[128 = 0]

[122  91 149 155 138 114 142 110 139 110 122 124 131 128 134 112 151 128
 130 142  92 134  72 130 148 100 172 142 131  83 130 187 140 137 133 146
 125 136 119 144 135 114] -> C + rugop
[122 115 202 205  98 176 173  74  89 131 156 145 145 155 135 105 131 148
 131 114 110  78 143 136 164 115 134 149 110 201 132 129 121 109 143 155
 131 134 104 165  99 126] -> L + forir
[103 116 170 117  95 146 100  61 128 122 168 148 163 146 118 118 100 135
 109 123 102 157  62 164 144 127  80 150 126  84 131 177 157 139 123 143
  88 104 130 161 106 120] -> T + rugop
[130 150 161 116 132 124 102 144 132 153 182 130 145 155 162 126 109 152
 107 128 149 145 165 113 111 103 130 120 153 151 120 112 108 135 141 117
 133 128 109  71 195 122] -> F + rugop
[128  97 167 115 119 123 113 106 142  91 112 142 120 135 126 105 131 138
 119 143 100 191  29 143 113 119 135 145 113  54 125 155 128 128 140 137
 102 100 114 119 124 124] -> C + rugop
[ 89 132 152 164 119 140 132  95 107  96 145 115 157 148 149 114 147 177
 127 127  96 113 127 147 173  89 137 141 145 173 151 135 132 106 132 161
 117 149 124  96 158 114] -> L + rugop
[104 125 122 170  98 183 171  75 120 107 159 126 148 141  88 116 132 139
 140 110 142  98 143 126 156 129 122 155 132 158 134 127 125 137 151 157
 116 129 141 170 109 132] -> L + forir
[124 157 103 183 103 191 165  78 102 114 120 145 133 138 116 119 136 157
 116 108 109  89 113 138 146 130 143 150 103 138 150 115 106 116 138 153
 135 128 137 180  79 163] -> L + forir
[130  85 121 188  96 179 149  58 109 117 138 158 122 110  90  94 145  97
 137 108 132 130 139 153 146 127 123 133 123 139 164 169  66 126 166 127
 130 123 139 147  97 108] -> C + forir
[136 137 111 136 150 122 105 146 144 120 143 127  76 154 169 134 111 149
 127 115 135 171 177 109 116 105 134 146 160 141 101 148 118 132 151 110
 104  95 121  78 205 104] -> F + rugop
[127  97 172 133 118 133 126 127 133  88  98 134  77 121 118 118 156 136
 120 140 113 182  56 138 121 110 156 152  93  83 119 171 151 145 134 150
 114 125 129 130 109 118] -> C + rugop
[105 171 134 142 134 142 106 170 133 117 135 149 123 157 152 141 123 160
 122 106 124 159 168 117 119  98 137 141 128 138 126 102 122 119 142 111
 130  90  94  96 215 118] -> F + rugop
[121 144 125 159 143 127  90 140 135 128 125 103 139 143 131 123 131 143
 102 114 128 143 191 138 118 100 119 145 150 146 103 119 107 133 140 112
 100 136 122  54 211  97] -> F + rugop
[120 160 136 172 174 104  82 152 154 113 141 119 154 197 153 133 106 157
 101 125 101 147 199  96 127  67 131 159 151 137  60 150 121 136 142 101
 148 122 120  62 252 101] -> F + rugop
[ 95  63 177 142 122 133 109 122 148  89 110 134 127 123  99 104 132 119
 154 123  50 180  53 134 100 119 164 143  97  77 153 201 150 166 117 163
 124 124 102 135 107 107] -> C + rugop
[ 90 122 168 104 104 143 126 105 240  84 170 100 165 139 184 112  80 124
 113 162  91 136  85 132 114 107 167 139 138 127 163 172 165 128 113 124
  96 105 109 133 125 139] -> T + rugop
[117 114 129 100 107 175 149  86 152  92 160 115 111 116 141 143 123  76
 144 159 129 107 102 135 141 142 137 125 133 103 152 125 153  98 133 113
 100 103 112 183  80 150] -> T + forir
[ 91  90 121 196 116 197 172  90 113 125 140 147 100 118 106 136 148  98
 145 135 139 145  96 137 159 121 146 114  98 141 160 149 139 126 142 137
 142  94 137 198  39 135] -> C + forir
[112 152 131 191  92 182 163  66  73 116 133 145 130 132 119 101 174 134
 135 126 107  65 166 149 178 126 115 172 121 189 123 109 112  91 160 139
 136 110 140 175 128 111] -> L + forir
[139 138 132  92 118 117  86 104 143 109 142 117 126 129 153 133 109 130
 153 107 174 184  90 117 108 118  97  89 144 114 121 124 151 121 122 107
 120 181 126 120 114 136] -> Y + rugop
[112 107 120 128 108 202 152  45 132  81 142 169 110 134 135 117 119  90
  89  93 130 125 146 137 145 122 105 134 128 144 183 134 124 109 116 127
  88  89 120 140  84 168] -> T + forir
[124 126 170  72 100 136  81  74 141  71 163 169 134 149 115 113  65 132
 152 147 144 211  76 155 126 140  56 131 155  47 127 139 111 114 162 136
  70 115 118 138 137 125] -> T + rugop
[132  88 106 169 100 158 150 125 127 111 125 149 117 127 103 123 138 101
 135 111 121 137 145 145 129  90 128 139 132  98 122 147 121 115 164 132
 123 252 126 160 116 118] -> C + forir
[123 111 174  88 145 106  87  83 154  64 143 140 135 148 144 118  89 157
 137 173  91 213  65 147 126 108 131 132 143  54 117 147 144 140 155 184
  82 116  89 145 161 124] -> Y + rugop
[134 145 140 163 152  96  92 118 131 148 151 123 145 134 145 117 157 159
 138 147 122 178 157 124 127  90  97 134 160 124  97 126 114 129 151 100
 100 149 114  85 228 100] -> F + rugop
[101 136 157  97 124 126 114 105 159  89 166 112 154 149 171 138  86 138
  93 135 123 164 110 134 119  92 115 146 144 101 145 144 131 117 105 116
  96 129 119 127 162 154] -> T + rugop
[136 147 151 113 131 109 105 129 113 143 136 159 135 143 177 134 109 152
  94 131 173 160 172 109 131 108 127 131 145 135 111  91 117 121 148 119
  93 131 137 102 205  85] -> F + rugop
